Here is a tiny trained network, its code and every weight. The questions are about switching its units off for an input and a target symbol, where a switched-off unit gives its printed mean instead of its output.

import numpy as np


def w(rows, s, z=0):
    codes = np.array(rows[::2]) - 128.0
    scale = np.full(codes.shape[1], s)
    scale[-1] = z or s
    return codes * scale


def f(y):
    return np.maximum(y, 0)


def softmax(a):
    e = np.exp(a - a.max(-1, keepdims=True))
    return e / e.sum(-1, keepdims=True)


def log_softmax(a):
    a = a - a.max(-1, keepdims=True)
    return a - np.log(np.exp(a).sum(-1, keepdims=True))


def net(x, mask):
    ids = ['βγζηθστφ'.index(c) for c in x.split()]
    T = len(ids)
    res = E[ids] + P[:T]
    u = 0
    for l in range(3):
        r = res
        for j in range(3):
            rows = slice(2 * j, 2 * j + 2)
            q, k, v = (r @ M[l][rows].T for M in (Q, K, V))
            z = softmax(np.where(np.tri(T) > 0, q @ k.T / 2**0.5, -1e9)) @ v
            o = O[l][rows]
            res = res + np.where(mask[u + j], z, o[:, -1]) @ o[:, :-1]
        u += 3
        y = f(res @ A[l][:, :-1].T + A[l][:, -1])
        res = res + np.where(mask[u : u + 4], y, B[l][:, -1]) @ B[l][:, :-1]
        u += 4
    return log_softmax(res[-1] @ U[:, :-1].T + U[:, -1])


Q, K, V, O, A, B = {}, {}, {}, {}, {}, {}
E = w([
[189,142,145],'β',
[112,101,96],'γ',
[163,97,99],'ζ',
[114,204,6],'η',
[130,117,104],'θ',
[116,106,94],'σ',
[50,186,111],'τ',
[186,57,239],'φ',
],0.012)
P = w([
[59,3,52],'0',
[84,124,144],'1',
[88,142,156],'2',
[98,156,164],'3',
[106,174,179],'4',
[103,188,189],'5',
[105,198,203],'6',
[113,205,219],'7',
[108,229,226],'8',
[119,243,249],'9',
[100,210,208],'10',
],0.0056)
Q[0] = w([
[145,114,151],'L0H1',
[140,117,129],'L0H1',
[89,159,119],'L0H2',
[254,50,151],'L0H2',
[112,124,114],'L0H3',
[158,104,152],'L0H3',
],0.082)
K[0] = w([
[153,94,111],'L0H1',
[128,101,91],'L0H1',
[122,157,163],'L0H2',
[106,2,21],'L0H2',
[124,154,157],'L0H3',
[67,53,77],'L0H3',
],0.044)
V[0] = w([
[130,126,109],'L0H1',
[127,133,125],'L0H1',
[102,141,110],'L0H2',
[3,92,199],'L0H2',
[134,145,141],'L0H3',
[118,64,84],'L0H3',
],0.012)
O[0] = w([
[130,105,126,128],'L0H1',
[135,129,121,133],'L0H1',
[150,212,121,175],'L0H2',
[3,78,85,254],'L0H2',
[135,156,164,125],'L0H3',
[115,40,15,131],'L0H3',
],0.0073,0.0057)
A[0] = w([
[152,119,110,17],'L0N1',
[112,161,175,206],'L0N2',
[255,84,201,2],'L0N3',
[181,28,193,19],'L0N4',
],0.0079,0.0044)
B[0] = w([
[81,116,96,128],'L0N1',
[71,2,52,252],'L0N2',
[34,78,69,143],'L0N3',
[19,158,183,141],'L0N4',
],0.0077,0.0043)
Q[1] = w([
[97,210,206],'L1H1',
[158,244,21],'L1H1',
[132,119,247],'L1H2',
[123,137,61],'L1H2',
[226,5,158],'L1H3',
[171,200,18],'L1H3',
],0.026)
K[1] = w([
[70,208,153],'L1H1',
[124,128,16],'L1H1',
[55,115,127],'L1H2',
[204,147,125],'L1H2',
[235,2,135],'L1H3',
[64,167,6],'L1H3',
],0.028)
V[1] = w([
[180,123,216],'L1H1',
[143,228,165],'L1H1',
[105,148,182],'L1H2',
[123,80,143],'L1H2',
[253,49,186],'L1H3',
[155,224,97],'L1H3',
],0.011)
O[1] = w([
[130,77,172,57],'L1H1',
[208,142,210,74],'L1H1',
[127,160,176,108],'L1H2',
[177,146,116,130],'L1H2',
[238,2,71,5],'L1H3',
[176,244,238,97],'L1H3',
],0.0096,0.02)
A[1] = w([
[196,206,6,72],'L1N1',
[218,137,57,159],'L1N2',
[233,91,113,64],'L1N3',
[124,182,87,2],'L1N4',
],0.015,0.0042)
B[1] = w([
[199,37,216,180],'L1N1',
[169,195,73,143],'L1N2',
[20,191,230,137],'L1N3',
[182,67,246,250],'L1N4',
],0.011,0.024)
Q[2] = w([
[42,116,192],'L2H1',
[90,175,121],'L2H1',
[140,58,61],'L2H2',
[154,59,79],'L2H2',
[147,92,253],'L2H3',
[64,135,111],'L2H3',
],0.047)
K[2] = w([
[31,200,157],'L2H1',
[104,126,243],'L2H1',
[125,252,154],'L2H2',
[138,218,165],'L2H2',
[119,177,249],'L2H3',
[57,113,58],'L2H3',
],0.036)
V[2] = w([
[118,76,153],'L2H1',
[174,252,80],'L2H1',
[163,118,57],'L2H2',
[116,67,129],'L2H2',
[134,176,156],'L2H3',
[193,147,85],'L2H3',
],0.0041)
O[2] = w([
[110,121,130,168],'L2H1',
[251,26,176,23],'L2H1',
[199,115,122,64],'L2H2',
[98,107,209,194],'L2H2',
[144,34,49,165],'L2H3',
[164,131,192,1],'L2H3',
],0.0024,0.012)
A[2] = w([
[248,144,53,132],'L2N1',
[147,129,91,226],'L2N2',
[171,159,110,9],'L2N3',
[136,219,158,60],'L2N4',
],0.011,0.014)
B[2] = w([
[221,67,111,132],'L2N1',
[232,254,40,169],'L2N2',
[105,201,161,128],'L2N3',
[126,87,99,248],'L2N4',
],0.018,0.011)
U = w([
[166,255,137,251],'β',
[109,87,117,31],'γ',
[157,148,123,105],'ζ',
[161,173,172,36],'η',
[125,116,115,88],'θ',
[116,97,116,2],'σ',
[61,185,133,218],'τ',
[94,143,66,132],'φ',
],0.0084,0.0049)

Each question gives the input, a string of symbols that net reads in full, and the target symbol t.
The units are the heads (2 rows each of Q, K, V and O) and the neurons (one row each of A and B). Each row of codes is followed by its name. A weight is (code - 128) times the scale printed after its matrix; where a second scale follows, it is the last column's (O, A, B and U).
mask holds one flag per unit, layer by layer, with each layer's heads first. A switched-off unit (its flag False) gives its mean, the last column of its rows in O or B, instead of its output. The means were averaged over made-up inputs and are rounded, as every weight is.
A unit's drop is (log p(t) with every unit on - log p(t) with that unit switched off) / (log p(t) with every unit on - log p(t) with every unit switched off).
The circuit of an input: a set's keep is (log p(t) with only the set's units on - log p(t) with every unit switched off) / (log p(t) with every unit on - log p(t) with every unit switched off). Starting from the 12 units with the biggest drops (on a tie, the unit counted first), units are removed one at a time, each time the one whose removal leaves the highest keep (on an exact tie, the one counted first), for as long as the keep stays at least 0.8.
units of the circuit, in order: the units of the circuit, biggest drop first
most important unit: the unit with the biggest drop
top k neurons: the k neurons with the biggest drops, biggest first
k most important neurons of layer l: the k neurons of layer l with the biggest drops, biggest first
which heads matter: for each layer, one digit per head in row order, 1 if its drop is at least 0.15 and else 0, layers parted by /
input β η ζ β η τ β ζ, target β: most important neuron of layer 2 => [L2N2]
input β τ β σ β, target β: units of the circuit, in order => [L1N2; L1H3; L0H2; L2N2]
input β η ζ τ ζ, target β: top 4 neurons => [L1N2; L1N4; L2N2; L1N3]
input β θ φ ζ γ, target φ: units of the circuit, in order => [L1H3; L0H2; L1N4; L2N2]
input η τ τ τ β β, target η: units of the circuit, in order => [L1N1; L1H3; L0H2; L2N2]
input φ β ζ, target φ: units of the circuit, in order => [L1H3; L1N4; L2N2]
input τ β η τ τ φ γ, target φ: units of the circuit, in order => [L0H2; L1H3; L1N4]
input φ β τ β τ θ γ γ τ ζ, target φ: units of the circuit, in order => [L0H2; L1H3; L1N4; L2N2]
input ζ θ φ, target φ: units of the circuit, in order => [L1H3; L1N4; L2N2]
input γ β γ ζ β β σ, target β: 2 most important neurons of layer 1 => [L1N4; L1N2]
input ζ γ γ, target γ: which heads matter => 001 / 111 / 000
input ζ β τ σ τ γ ζ, target ζ: 2 most important neurons of layer 2 => [L2N1; L2N2]
input γ τ ζ, target γ: which heads matter => 001 / 100 / 000
input β γ β τ ζ θ β, target β: top 2 neurons => [L1N4; L1N2]
input τ φ σ ζ γ τ τ τ β η σ, target β: most important unit => L0H2
input β τ τ τ τ τ φ θ, target φ: units of the circuit, in order => [L0H2; L1H3; L1N4; L2N2]
input ζ φ β σ φ ζ σ, target φ: which heads matter => 010 / 101 / 000
input φ ζ τ τ σ β, target φ: top 3 neurons => [L0N4; L1N4; L2N2]
input γ τ ζ τ τ τ τ φ σ, target φ: top 2 neurons => [L0N2; L0N4]
input τ γ τ τ σ η, target η: most important unit => L1N4
